Below are the code and all the weights of a small trained network. Each question names an input and a class and asks about switching units off, where a switched-off unit gives its printed mean instead of its output.

import numpy as np


def w(rows, s, z=0):
    codes = np.array(rows[::2]) - 128.0
    scale = np.full(codes.shape[1], s)
    scale[-1] = z or s
    return codes * scale


def norm(h):
    return h / np.sqrt((h * h).mean(-1, keepdims=True) + 1e-5)


def f(y):
    return y / 2 * (1 + np.tanh(0.7978845608 * (y + 0.044715 * y**3)))


def log_softmax(a):
    a = a - a.max(-1, keepdims=True)
    return a - np.log(np.exp(a).sum(-1, keepdims=True))


def net(x, mask):
    res = np.array(x, float).reshape(1, 5) / 4 @ E
    u = 0
    for l in range(2):
        y = f(norm(res) @ A[l][:, :-1].T + A[l][:, -1])
        res = res + np.where(mask[u : u + 9], y, B[l][:, -1]) @ B[l][:, :-1]
        u += 9
    return log_softmax(norm(res)[-1] @ U[:, :-1].T + U[:, -1])


A, B = {}, {}
E = w([
[176,109,154,59,234,181,112,203,114],'x0',
[135,130,151,161,145,112,122,121,117],'x1',
[174,190,31,103,181,39,59,110,212],'x2',
[122,164,158,162,139,125,96,118,123],'x3',
[2,122,154,97,129,29,106,186,94],'x4',
],0.0059)
A[0] = w([
[199,149,115,125,130,132,119,85,159,14],'L0N0',
[173,115,104,67,254,134,57,191,161,62],'L0N1',
[167,163,49,101,206,35,87,79,222,5],'L0N2',
[140,121,97,137,30,82,88,88,182,48],'L0N3',
[98,150,108,95,132,14,102,182,114,2],'L0N4',
[233,149,78,150,110,129,116,111,134,64],'L0N5',
[146,163,127,121,192,127,95,151,153,78],'L0N6',
[124,136,61,160,68,50,103,58,169,3],'L0N7',
[100,109,139,156,105,127,123,87,144,123],'L0N8',
],0.0092,0.0014)
B[0] = w([
[96,60,54,83,198,156,117,110,172,168],'L0N0',
[101,231,190,152,176,116,213,84,41,253],'L0N1',
[128,55,105,120,9,127,44,247,113,254],'L0N2',
[134,191,206,171,204,100,140,89,71,186],'L0N3',
[137,112,81,140,163,181,85,43,238,213],'L0N4',
[76,142,150,154,136,120,96,72,190,186],'L0N5',
[142,43,92,71,149,105,205,176,107,173],'L0N6',
[110,157,132,87,165,141,255,143,39,208],'L0N7',
[128,137,147,71,160,164,158,144,80,152],'L0N8',
],0.0097,0.009)
A[1] = w([
[106,141,224,117,168,194,155,87,143,61],'L1N0',
[79,148,110,98,136,112,98,149,89,159],'L1N1',
[148,160,197,72,179,135,140,182,163,102],'L1N2',
[125,105,166,113,97,101,149,175,63,112],'L1N3',
[141,93,170,122,2,181,77,173,82,12],'L1N4',
[18,70,125,110,191,132,85,77,235,3],'L1N5',
[82,90,76,133,195,189,83,30,230,31],'L1N6',
[127,106,107,80,134,153,127,123,111,152],'L1N7',
[164,94,79,185,130,194,133,115,99,127],'L1N8',
],0.0096,0.0011)
B[1] = w([
[167,110,80,103,119,90,107,182,142,254],'L1N0',
[207,71,187,133,117,192,148,124,162,191],'L1N1',
[73,135,89,172,29,113,169,26,109,158],'L1N2',
[127,170,101,120,160,129,94,67,210,215],'L1N3',
[222,112,28,116,141,90,62,230,115,189],'L1N4',
[96,108,186,188,137,190,90,25,228,206],'L1N5',
[91,40,214,178,66,183,61,102,212,219],'L1N6',
[123,225,196,255,49,29,52,109,115,148],'L1N7',
[6,151,173,105,162,65,83,102,190,148],'L1N8',
],0.008,0.0087)
U = w([
[185,96,33,103,88,68,61,241,112,191],'0',
[110,195,126,99,168,85,254,83,28,156],'1',
[74,55,152,175,137,152,78,53,232,6],'2',
],0.0083,0.0015)

Each question gives the input, the list of numbers given to net, and the class t.
The units are the neurons (one row each of A and B). Each row of codes is followed by its name. A weight is (code - 128) times the scale printed after its matrix; where a second scale follows, it is the last column's (A, B and U).
mask holds one flag per neuron, layer by layer. A switched-off neuron (its flag False) gives its mean, the last column of its row in B, instead of its output. The means were averaged over made-up inputs and are rounded, as every weight is.
A unit's drop is (log p(t) with every unit on - log p(t) with that unit switched off) / (log p(t) with every unit on - log p(t) with every unit switched off).
The circuit of an input: a set's keep is (log p(t) with only the set's units on - log p(t) with every unit switched off) / (log p(t) with every unit on - log p(t) with every unit switched off). Starting from the 12 units with the biggest drops (on a tie, the unit counted first), units are removed one at a time, each time the one whose removal leaves the highest keep (on an exact tie, the one counted first), for as long as the keep stays at least 0.8.
units of the circuit, in order: the units of the circuit, biggest drop first
most important unit: the unit with the biggest drop
top k neurons: the k neurons with the biggest drops, biggest first
top k neurons in layer l: the k neurons of layer l with the biggest drops, biggest first
drop of u: that unit's drop, to one decimal
input [-8,0,6,-7,-5], class 1: most important unit -> L0N7
input [5,1,5,0,-2], class 0: top 3 neurons -> [L0N2; L0N3; L0N7]
input [-7,0,5,-6,-3], class 1: top 2 neurons -> [L0N7; L0N3]
input [-3,6,4,-3,0], class 0: top 2 neurons -> [L0N2; L0N1]
input [-1,4,-3,8,1], class 0: top 3 neurons -> [L0N1; L0N4; L0N7]
input [6,-6,-5,3,-5], class 1: top 2 neurons -> [L0N2; L0N4]
input [1,5,-5,3,-2], class 0: top 2 neurons -> [L0N1; L0N4]
input [2,7,-4,5,4], class 0: top 2 neurons in layer 1 -> [L1N4; L1N6]
input [6,5,-7,-6,1], class 0: top 2 neurons -> [L0N1; L0N7]
input [-7,-7,-4,2,-6], class 1: top 2 neurons -> [L0N2; L0N4]
input [-8,-2,-3,-6,8], class 1: top 2 neurons -> [L0N2; L0N7]
input [-8,6,4,-2,-8], class 1: top 4 neurons -> [L0N7; L0N4; L0N3; L1N5]
input [-7,-2,-6,6,-4], class 1: top 2 neurons -> [L0N2; L1N6]
input [-1,-7,7,-5,3], class 0: units of the circuit, in order -> [L0N2]
input [7,0,4,2,-6], class 1: top 2 neurons in layer 0 -> [L0N1; L0N4]
input [-3,-7,4,2,0], class 0: top 2 neurons in layer 0 -> [L0N2; L0N1]
input [7,8,-4,6,3], class 1: drop of L1N6 -> 0.0
input [1,2,-7,-1,-3], class 0: drop of L1N4 -> 0.1
input [0,-6,-8,5,1], class 0: drop of L0N1 -> 0.5
input [4,-4,0,-8,3], class 1: most important unit -> L0N1
